Below is a small trained network, with its code and all its weights. Each question gives an input and a class and asks what happens when units are switched off, that is, made to give their printed mean instead of their output.

import numpy as np


def w(rows, s, z=0):
    codes = np.array(rows[::2]) - 128.0
    scale = np.full(codes.shape[1], s)
    scale[-1] = z or s
    return codes * scale


def f(y):
    return y / 2 * (1 + np.tanh(0.7978845608 * (y + 0.044715 * y**3)))


def log_softmax(a):
    a = a - a.max(-1, keepdims=True)
    return a - np.log(np.exp(a).sum(-1, keepdims=True))


def net(x, mask):
    res = np.array(x, float).reshape(1, 3) / 4 @ E
    y = f(res @ A[0][:, :-1].T + A[0][:, -1])
    res = res + np.where(mask, y, B[0][:, -1]) @ B[0][:, :-1]
    return log_softmax(res[-1] @ U[:, :-1].T + U[:, -1])


A, B = {}, {}
E = w([
[161,79,152,35,184,42,136],'x0',
[172,92,64,224,161,174,248],'x1',
[112,178,54,136,195,21,39],'x2',
],0.011)
A[0] = w([
[162,19,167,32,198,60,147,210],'neuron 0',
[81,254,131,186,105,166,123,8],'neuron 1',
[103,240,50,160,222,147,61,74],'neuron 2',
[69,98,204,84,91,133,46,126],'neuron 3',
[149,110,196,136,18,178,180,147],'neuron 4',
[142,82,128,229,179,145,138,152],'neuron 5',
[132,105,109,183,172,98,213,215],'neuron 6',
[188,112,89,126,172,127,191,188],'neuron 7',
[61,252,109,135,119,226,122,111],'neuron 8',
[107,149,133,72,118,149,77,168],'neuron 9',
[90,110,187,139,75,114,65,90],'neuron 10',
[138,212,80,137,165,19,146,47],'neuron 11',
],0.0085,0.0018)
B[0] = w([
[51,253,165,141,225,155,175,245],'neuron 0',
[113,250,54,33,144,158,242,208],'neuron 1',
[198,46,252,100,132,103,198,233],'neuron 2',
[164,132,66,254,89,47,81,234],'neuron 3',
[154,114,218,182,145,55,188,255],'neuron 4',
[100,98,98,205,111,73,103,208],'neuron 5',
[102,162,87,239,64,121,56,218],'neuron 6',
[130,182,100,167,96,85,63,198],'neuron 7',
[77,215,197,74,151,115,180,222],'neuron 8',
[97,121,65,227,71,43,100,191],'neuron 9',
[145,85,86,216,95,68,127,189],'neuron 10',
[203,99,180,176,180,158,169,203],'neuron 11',
],0.0071,0.0098)
U = w([
[99,133,35,208,92,100,73,86],'0',
[56,245,135,92,182,161,153,137],'1',
[211,57,255,146,143,147,153,108],'2',
[41,111,116,138,129,156,91,255],'3',
[78,46,29,46,150,215,82,40],'4',
[123,31,87,29,91,189,100,40],'5',
],0.0083,0.0046)

Each question gives the input, the list of numbers given to net, and the class t.
The units are the neurons (one row each of A and B). Each row of codes is followed by its name. A weight is (code - 128) times the scale printed after its matrix; where a second scale follows, it is the last column's (A, B and U).
mask holds one flag per neuron, in row order. A switched-off neuron (its flag False) gives its mean, the last column of its row in B, instead of its output. The means were averaged over made-up inputs and are rounded, as every weight is.
A unit's drop is (log p(t) with every unit on - log p(t) with that unit switched off) / (log p(t) with every unit on - log p(t) with every unit switched off).
The circuit of an input: a set's keep is (log p(t) with only the set's units on - log p(t) with every unit switched off) / (log p(t) with every unit on - log p(t) with every unit switched off). Starting from all 12 units, units are removed one at a time, each time the one whose removal leaves the highest keep (on an exact tie, the one counted first), for as long as the keep stays at least 0.8.
circuit, biggest first: the units of the circuit, biggest drop first
k most important neurons: the k neurons with the biggest drops, biggest first
drop of u: that unit's drop, to one decimal
input [-8,6,-6], class 1: circuit, biggest first : (neuron 1)
input [6,-5,7], class 2: 2 most important neurons : (neuron 11; neuron 2)
input [-3,7,8], class 2: 4 most important neurons : (neuron 2; neuron 11; neuron 3; neuron 9)
input [-3,-6,7], class 2: 3 most important neurons : (neuron 2; neuron 11; neuron 6)
input [7,-8,-3], class 0: 3 most important neurons : (neuron 3; neuron 9; neuron 10)
input [5,-4,6], class 2: 2 most important neurons : (neuron 11; neuron 2)
input [-8,5,-5], class 1: 2 most important neurons : (neuron 8; neuron 1)
input [-6,-8,-1], class 0: 2 most important neurons : (neuron 3; neuron 10)
input [-8,-3,0], class 1: 2 most important neurons : (neuron 1; neuron 8)
input [-3,5,-4], class 0: 2 most important neurons : (neuron 2; neuron 6)
input [4,4,-1], class 0: 4 most important neurons : (neuron 8; neuron 6; neuron 1; neuron 7)
input [-5,2,-5], class 1: 4 most important neurons : (neuron 2; neuron 1; neuron 8; neuron 11)
input [-2,3,8], class 2: drop of neuron 2 : 0.3
input [0,-1,5], class 2: drop of neuron 3 : 0.0
input [-2,-7,-5], class 0: drop of neuron 2 : 0.1
input [5,4,7], class 2: circuit, biggest first : (neuron 11)
